[[-17   0   7]
 [ 60  -4  18]
 [ -7  42  -6]
 [-14  39   1]
 [ 63  29   8]
 [ 44  12  -1]
 [ 75 -17  12]]
->
[[-17  60  -7 -14  63  44  75]
 [  0  -4  42  39  29  12 -17]
 [  7  18  -6   1   8  -1  12]]

[[47  2  3 13 15 57  4  7  4  4  1]
 [13  3  2 24  8 73  4  4  4  1  2]
 [11  4  2 59  7 61  4  3  3  1  8]
 [14  4  2 19  9 71  5  3  4  1  5]]
->
[[47 13 11 14]
 [ 2  3  4  4]
 [ 3  2  2  2]
 [13 24 59 19]
 [15  8  7  9]
 [57 73 61 71]
 [ 4  4  4  5]
 [ 7  4  3  3]
 [ 4  4  3  4]
 [ 4  1  1  1]
 [ 1  2  8  5]]

[[-74   2  18  21 -74  74 -54 -58  47 -56 -49]
 [-82 -61 -57 -77 -82  65 -42   5 -50  55 -73]
 [-58 -62 -60  31 -67 -85  50  63 -39 -57   1]
 [  4  -5 -82  78 -37  59  -8  79  43 -64  23]
 [ 81  24  -7 -73 -19  57 -27  69 -13  13 -26]
 [ 56 -79  25 -48 -70 -52  65 -31  77 -51  60]
 [-50  44  33 -52  33  76  29  65 -84  40   2]]
->
[[-74 -82 -58   4  81  56 -50]
 [  2 -61 -62  -5  24 -79  44]
 [ 18 -57 -60 -82  -7  25  33]
 [ 21 -77  31  78 -73 -48 -52]
 [-74 -82 -67 -37 -19 -70  33]
 [ 74  65 -85  59  57 -52  76]
 [-54 -42  50  -8 -27  65  29]
 [-58   5  63  79  69 -31  65]
 [ 47 -50 -39  43 -13  77 -84]
 [-56  55 -57 -64  13 -51  40]
 [-49 -73   1  23 -26  60   2]]

[[ 49  62 -32]
 [-68 -42   2]
 [ 77 -34  17]
 [-32  50  63]]
->
[[ 49 -68  77 -32]
 [ 62 -42 -34  50]
 [-32   2  17  63]]

[[ 68 -14   1  29  38   4 -10]
 [ 62 -10  -3  31  24 -12  -8]
 [ 47   2  -2  28  13 -39  -4]
 [ 29  18   7  22  18 -68   2]]
->
[[ 68  62  47  29]
 [-14 -10   2  18]
 [  1  -3  -2   7]
 [ 29  31  28  22]
 [ 38  24  13  18]
 [  4 -12 -39 -68]
 [-10  -8  -4   2]]

[[ 33   4  31  20  32  42  43  62  54  22]
 [ 45 -47  29  49  39  49  50  31  39  37]
 [-20  36  11  42  38  37  24  45 -51  40]
 [ -4  56  38  27  23  21 -18  17  25   8]
 [ 56 -46  53  64  18  42  43  40  43  27]
 [ 17  41 -18 -49 -10 -36 -28 -20 -12   7]
 [ -8 -36 -31 -20 -48 -17 -23 -45 -46 -43]
 [-24 -12 -40 -31 -41 -64 -40 -51 -45 -44]
 [-46  35 -50  -9 -15 -17  12 -17 -24  -8]]
->
[[ 33  45 -20  -4  56  17  -8 -24 -46]
 [  4 -47  36  56 -46  41 -36 -12  35]
 [ 31  29  11  38  53 -18 -31 -40 -50]
 [ 20  49  42  27  64 -49 -20 -31  -9]
 [ 32  39  38  23  18 -10 -48 -41 -15]
 [ 42  49  37  21  42 -36 -17 -64 -17]
 [ 43  50  24 -18  43 -28 -23 -40  12]
 [ 62  31  45  17  40 -20 -45 -51 -17]
 [ 54  39 -51  25  43 -12 -46 -45 -24]
 [ 22  37  40   8  27   7 -43 -44  -8]]

[[  9  41  -9  38   5 -65  44 -45  35 -78 -27 -19  34]
 [-28  16 -10 -50  45  24   6  70  41  30  54  36   7]
 [ 71  37   9 -55 -68 -71  38 -42  28 -50   0 -34  20]
 [ 37  29  39   8 -43  63  42   8   3 -70 -51  -9  14]
 [-16  38  26 -26  54 -69  49 -41  14  38  60 -10  40]
 [ 45   2   6  57   6 -62  -2 -82  -3 -27 -19  17  20]]
->
[[  9 -28  71  37 -16  45]
 [ 41  16  37  29  38   2]
 [ -9 -10   9  39  26   6]
 [ 38 -50 -55   8 -26  57]
 [  5  45 -68 -43  54   6]
 [-65  24 -71  63 -69 -62]
 [ 44   6  38  42  49  -2]
 [-45  70 -42   8 -41 -82]
 [ 35  41  28   3  14  -3]
 [-78  30 -50 -70  38 -27]
 [-27  54   0 -51  60 -19]
 [-19  36 -34  -9 -10  17]
 [ 34   7  20  14  40  20]]
